Below are the code and all the weights of a small trained network. Each question names an input and a class and asks about switching units off, where a switched-off unit gives its printed mean instead of its output.

import numpy as np


def w(rows, s, z=0):
    codes = np.array(rows[::2]) - 128.0
    scale = np.full(codes.shape[1], s)
    scale[-1] = z or s
    return codes * scale


def norm(h):
    return h / np.sqrt((h * h).mean(-1, keepdims=True) + 1e-5)


def f(y):
    return np.maximum(y, 0)


def log_softmax(a):
    a = a - a.max(-1, keepdims=True)
    return a - np.log(np.exp(a).sum(-1, keepdims=True))


def net(x, mask):
    res = np.array(x, float).reshape(1, 8) / 4 @ E
    u = 0
    for l in range(3):
        y = f(norm(res) @ A[l][:, :-1].T + A[l][:, -1])
        res = res + np.where(mask[u : u + 7], y, B[l][:, -1]) @ B[l][:, :-1]
        u += 7
    return log_softmax(norm(res)[-1] @ U[:, :-1].T + U[:, -1])


A, B = {}, {}
E = w([
[130,151,131,113,133,125,116,120],'x0',
[158,135,8,172,78,143,159,12],'x1',
[126,103,133,145,128,131,127,121],'x2',
[134,102,36,124,128,194,4,146],'x3',
[110,216,136,203,255,207,129,149],'x4',
[132,146,126,113,122,132,128,131],'x5',
[125,128,134,131,129,129,122,121],'x6',
[128,112,128,140,128,126,130,128],'x7',
],0.0077)
A[0] = w([
[95,99,194,71,122,56,246,58,118],'0.n0',
[190,155,122,181,147,200,167,112,54],'0.n1',
[71,101,120,44,84,88,150,47,2],'0.n2',
[77,159,82,159,148,185,102,157,35],'0.n3',
[116,194,143,44,160,136,130,102,114],'0.n4',
[146,142,79,115,131,171,254,20,129],'0.n5',
[50,171,233,160,243,147,150,200,147],'0.n6',
],0.0065,0.0032)
B[0] = w([
[255,148,128,128,154,127,75,133,213],'0.n0',
[122,141,192,196,56,82,82,116,159],'0.n1',
[143,93,38,178,207,246,172,175,169],'0.n2',
[197,105,88,137,180,182,118,131,158],'0.n3',
[133,88,157,164,93,133,154,152,149],'0.n4',
[94,203,140,212,104,110,126,75,199],'0.n5',
[118,91,135,69,118,142,235,94,255],'0.n6',
],0.0077,0.0083)
A[1] = w([
[46,174,152,110,131,126,176,71,99],'1.n0',
[10,102,40,59,115,254,125,55,124],'1.n1',
[30,22,93,22,40,173,7,200,103],'1.n2',
[80,167,133,96,142,160,78,102,134],'1.n3',
[85,152,72,164,76,115,136,54,125],'1.n4',
[252,111,171,130,100,141,145,116,136],'1.n5',
[66,106,117,135,210,207,144,183,1],'1.n6',
],0.0067)
B[1] = w([
[102,48,210,203,156,108,179,177,168],'1.n0',
[144,66,174,30,66,16,103,74,205],'1.n1',
[32,255,142,233,203,65,172,184,254],'1.n2',
[203,144,191,169,86,163,163,133,148],'1.n3',
[117,103,57,104,64,77,51,180,203],'1.n4',
[64,89,129,130,180,198,79,161,233],'1.n5',
[211,101,161,122,62,121,32,211,159],'1.n6',
],0.0066,0.0058)
A[2] = w([
[171,45,157,72,156,171,41,216,91],'2.n0',
[30,215,168,182,135,118,185,92,122],'2.n1',
[154,96,119,64,212,97,128,180,159],'2.n2',
[248,131,4,143,108,186,75,22,118],'2.n3',
[97,86,133,2,71,6,87,136,151],'2.n4',
[64,153,59,124,22,81,122,47,92],'2.n5',
[212,146,185,96,133,184,84,245,2],'2.n6',
],0.0078,0.0031)
B[2] = w([
[187,182,137,114,124,103,61,61,219],'2.n0',
[54,118,20,118,55,121,71,165,217],'2.n1',
[135,160,8,160,82,104,101,131,208],'2.n2',
[89,104,187,78,122,178,244,212,254],'2.n3',
[169,142,151,190,94,129,52,2,183],'2.n4',
[171,123,180,78,246,121,92,140,207],'2.n5',
[155,43,142,92,157,103,86,68,203],'2.n6',
],0.0097,0.0076)
U = w([
[200,94,160,83,152,116,51,73,110],'0',
[111,91,167,93,143,227,254,200,255],'1',
[48,183,86,202,82,111,101,134,30],'2',
],0.013,0.00076)

Each question gives the input, the list of numbers given to net, and the class t.
The units are the neurons (one row each of A and B). Each row of codes is followed by its name. A weight is (code - 128) times the scale printed after its matrix; where a second scale follows, it is the last column's (A, B and U).
mask holds one flag per neuron, layer by layer. A switched-off neuron (its flag False) gives its mean, the last column of its row in B, instead of its output. The means were averaged over made-up inputs and are rounded, as every weight is.
A unit's drop is (log p(t) with every unit on - log p(t) with that unit switched off) / (log p(t) with every unit on - log p(t) with every unit switched off).
unit that matters most: the unit with the biggest drop
top k neurons: the k neurons with the biggest drops, biggest first
k most important neurons of layer l: the k neurons of layer l with the biggest drops, biggest first
drop of u: that unit's drop, to one decimal
input [-4,-3,8,-8,-1,7,5,-8], class 0: unit that matters most => 0.n0
input [5,2,3,-6,-1,-3,7,8], class 1: top 2 neurons => [0.n0 1.n2]
input [1,-7,3,-5,0,-3,-8,-1], class 0: top 4 neurons => [1.n2 0.n0 2.n3 0.n5]
input [7,1,-4,-5,5,7,-5,-2], class 2: top 2 neurons => [2.n1 2.n3]
input [0,-1,-8,3,0,1,4,4], class 2: top 3 neurons => [0.n0 1.n2 0.n2]
input [4,1,8,-3,2,-4,-8,-6], class 2: top 2 neurons => [0.n5 2.n3]
input [4,4,-6,-6,-8,-5,4,8], class 1: top 2 neurons => [0.n2 2.n3]
input [6,5,-1,-8,-2,-4,8,0], class 1: top 2 neurons => [0.n0 2.n3]
input [-8,3,4,4,1,-2,-4,-5], class 1: 2 most important neurons of layer 0 => [0.n6 0.n3]
input [1,1,-1,6,3,8,-2,4], class 1: top 2 neurons => [2.n3 0.n6]
input [-5,-7,-1,1,4,0,5,-6], class 0: top 2 neurons => [1.n2 1.n6]
input [-3,-5,-5,1,6,2,-7,5], class 0: top 3 neurons => [1.n6 1.n2 2.n3]
input [-6,-5,3,1,5,-7,6,-3], class 0: top 2 neurons => [1.n6 1.n2]
input [0,0,-4,5,-8,-3,-1,-2], class 2: unit that matters most => 1.n2
input [8,5,8,3,2,-4,1,2], class 1: top 2 neurons => [2.n3 0.n6]
input [-2,1,-1,-8,7,-7,1,1], class 2: 4 most important neurons of layer 0 => [0.n5 0.n1 0.n2 0.n3]
input [-7,-1,1,-6,-4,-6,-2,8], class 0: drop of 0.n4 => 0.0
input [4,1,3,-4,-4,2,2,1], class 1: drop of 2.n3 => 2.1
input [-4,2,2,-6,-5,-6,8,4], class 1: drop of 2.n3 => 0.1
input [8,-6,-5,3,-6,-5,6,-5], class 2: drop of 1.n2 => 1.0
input [-6,6,5,-4,-4,7,5,1], class 1: unit that matters most => 2.n3
